Below are the code and all the weights of a small trained network. Each question names an input and a class and asks about switching units off, where a switched-off unit gives its printed mean instead of its output.

import numpy as np


def w(rows, s, z=0):
    codes = np.array(rows[::2]) - 128.0
    scale = np.full(codes.shape[1], s)
    scale[-1] = z or s
    return codes * scale


def f(y):
    return np.maximum(y, 0)


def log_softmax(a):
    a = a - a.max(-1, keepdims=True)
    return a - np.log(np.exp(a).sum(-1, keepdims=True))


def net(x, mask):
    res = np.array(x, float).reshape(1, 6) / 4 @ E
    y = f(res @ A[0][:, :-1].T + A[0][:, -1])
    res = res + np.where(mask, y, B[0][:, -1]) @ B[0][:, :-1]
    return log_softmax(res[-1] @ U[:, :-1].T + U[:, -1])


A, B = {}, {}
E = w([
[100,236,222,210],'x0',
[129,127,127,127],'x1',
[237,188,196,2],'x2',
[232,239,11,225],'x3',
[28,240,49,13],'x4',
[129,124,127,127],'x5',
],0.0062)
A[0] = w([
[178,105,158,144,33],'neuron 1',
[58,141,126,81,162],'neuron 2',
[68,241,171,135,141],'neuron 3',
[124,96,201,76,52],'neuron 4',
[128,186,125,89,91],'neuron 5',
[109,24,92,47,176],'neuron 6',
[67,170,61,119,72],'neuron 7',
[105,106,191,82,84],'neuron 8',
[108,110,152,115,24],'neuron 9',
[7,168,144,29,171],'neuron 10',
[35,62,155,125,127],'neuron 11',
[60,85,24,175,94],'neuron 12',
[151,147,154,70,103],'neuron 13',
[103,176,123,91,71],'neuron 14',
[171,183,197,105,142],'neuron 15',
[132,178,175,130,128],'neuron 16',
[65,78,171,121,68],'neuron 17',
[15,110,96,194,62],'neuron 18',
[30,86,91,195,19],'neuron 19',
[166,68,99,129,162],'neuron 20',
[197,168,178,14,66],'neuron 21',
[152,105,16,71,181],'neuron 22',
[29,152,81,107,55],'neuron 23',
[107,216,108,20,150],'neuron 24',
[99,162,226,140,140],'neuron 25',
[226,172,43,169,34],'neuron 26',
[135,98,64,123,78],'neuron 27',
[168,103,113,81,122],'neuron 28',
[104,80,196,43,153],'neuron 29',
[174,45,222,142,92],'neuron 30',
[99,188,61,106,111],'neuron 31',
[75,183,111,101,1],'neuron 32',
[105,118,157,113,36],'neuron 33',
[216,111,113,39,170],'neuron 34',
[95,89,94,94,45],'neuron 35',
[131,175,156,164,59],'neuron 36',
[36,184,168,210,176],'neuron 37',
],0.011,0.0076)
B[0] = w([
[194,73,103,197,145],'neuron 1',
[125,95,157,162,199],'neuron 2',
[81,134,158,69,218],'neuron 3',
[190,145,140,92,174],'neuron 4',
[140,117,94,160,164],'neuron 5',
[51,123,141,116,245],'neuron 6',
[190,103,155,150,175],'neuron 7',
[168,188,191,102,176],'neuron 8',
[204,250,255,67,131],'neuron 9',
[134,102,131,176,254],'neuron 10',
[191,191,156,95,214],'neuron 11',
[135,150,86,83,201],'neuron 12',
[133,136,77,127,166],'neuron 13',
[178,114,124,155,155],'neuron 14',
[91,106,64,112,193],'neuron 15',
[79,96,111,102,167],'neuron 16',
[171,163,191,118,176],'neuron 17',
[159,112,45,62,195],'neuron 18',
[196,100,37,116,179],'neuron 19',
[81,134,162,149,192],'neuron 20',
[164,119,43,114,205],'neuron 21',
[73,119,201,83,223],'neuron 22',
[156,122,101,201,176],'neuron 23',
[152,109,135,179,236],'neuron 24',
[67,85,117,93,194],'neuron 25',
[178,191,250,100,201],'neuron 26',
[104,124,169,134,151],'neuron 27',
[104,130,135,146,168],'neuron 28',
[178,172,178,111,234],'neuron 29',
[115,88,105,217,221],'neuron 30',
[151,99,194,161,190],'neuron 31',
[147,83,179,181,148],'neuron 32',
[148,171,178,108,133],'neuron 33',
[86,105,76,99,225],'neuron 34',
[114,118,156,137,146],'neuron 35',
[97,108,170,100,149],'neuron 36',
[88,111,164,79,235],'neuron 37',
],0.0098,0.0096)
U = w([
[224,255,187,90,25],'0',
[193,60,143,230,46],'1',
[190,141,45,66,117],'2',
[109,152,137,125,254],'3',
[45,133,161,95,9],'4',
[130,157,137,126,234],'5',
],0.012,0.0098)

Each question gives the input, the list of numbers given to net, and the class t.
The units are the neurons (one row each of A and B). Each row of codes is followed by its name. A weight is (code - 128) times the scale printed after its matrix; where a second scale follows, it is the last column's (A, B and U).
mask holds one flag per neuron, in row order. A switched-off neuron (its flag False) gives its mean, the last column of its row in B, instead of its output. The means were averaged over made-up inputs and are rounded, as every weight is.
A unit's drop is (log p(t) with every unit on - log p(t) with that unit switched off) / (log p(t) with every unit on - log p(t) with every unit switched off).
The circuit of an input: a set's keep is (log p(t) with only the set's units on - log p(t) with every unit switched off) / (log p(t) with every unit on - log p(t) with every unit switched off). Starting from the 12 units with the biggest drops (on a tie, the unit counted first), units are removed one at a time, each time the one whose removal leaves the highest keep (on an exact tie, the one counted first), for as long as the keep stays at least 0.8.
circuit, biggest first: the units of the circuit, biggest drop first
top k neurons: the k neurons with the biggest drops, biggest first
drop when u is switched off: that unit's drop, to one decimal
input [-4,7,2,-7,4,-1], class 0: circuit, biggest first	neuron 29
input [-8,-5,-6,5,6,4], class 4: top 4 neurons	neuron 22; neuron 6; neuron 27; neuron 12
input [3,2,-4,-2,4,2], class 1: circuit, biggest first	neuron 10; neuron 23
input [3,2,-1,-6,1,3], class 0: circuit, biggest first	neuron 11; neuron 29
input [-8,-3,2,-6,-5,4], class 4: top 2 neurons	neuron 6; neuron 34
input [7,1,6,6,7,3], class 1: top 2 neurons	neuron 24; neuron 31
input [0,-2,-7,-4,4,2], class 2: circuit, biggest first	neuron 18; neuron 19
input [-3,2,-4,-4,7,-1], class 1: top 2 neurons	neuron 10; neuron 23
input [-8,1,7,2,-1,-4], class 4: top 2 neurons	neuron 22; neuron 6
input [1,5,-5,-6,-4,-2], class 0: circuit, biggest first	neuron 11; neuron 17
input [6,3,-8,-7,8,-4], class 1: top 3 neurons	neuron 10; neuron 23; neuron 2
input [5,-3,6,3,2,4], class 2: circuit, biggest first	neuron 21; neuron 15
input [-4,1,7,-7,-4,3], class 0: top 2 neurons	neuron 29; neuron 8
input [4,-5,8,-6,4,4], class 2: top 2 neurons	neuron 21; neuron 15
input [-6,-4,-3,3,4,3], class 4: circuit, biggest first	neuron 22
input [-2,6,8,3,8,4], class 1: top 3 neurons	neuron 24; neuron 31; neuron 10
input [8,-5,-3,6,1,3], class 4: top 2 neurons	neuron 37; neuron 3
input [-8,-6,6,-2,0,0], class 4: top 2 neurons	neuron 6; neuron 22
input [0,-2,5,-7,4,7], class 0: top 3 neurons	neuron 29; neuron 8; neuron 4
input [-5,-7,-7,-4,2,-3], class 2: circuit, biggest first	neuron 19
input [-1,-5,-6,3,2,-2], class 2: drop when neuron 18 is switched off	0.2
input [2,-5,-7,-7,7,7], class 0: drop when neuron 8 is switched off	0.1
input [-7,-8,1,-3,8,-4], class 1: drop when neuron 9 is switched off	0.0
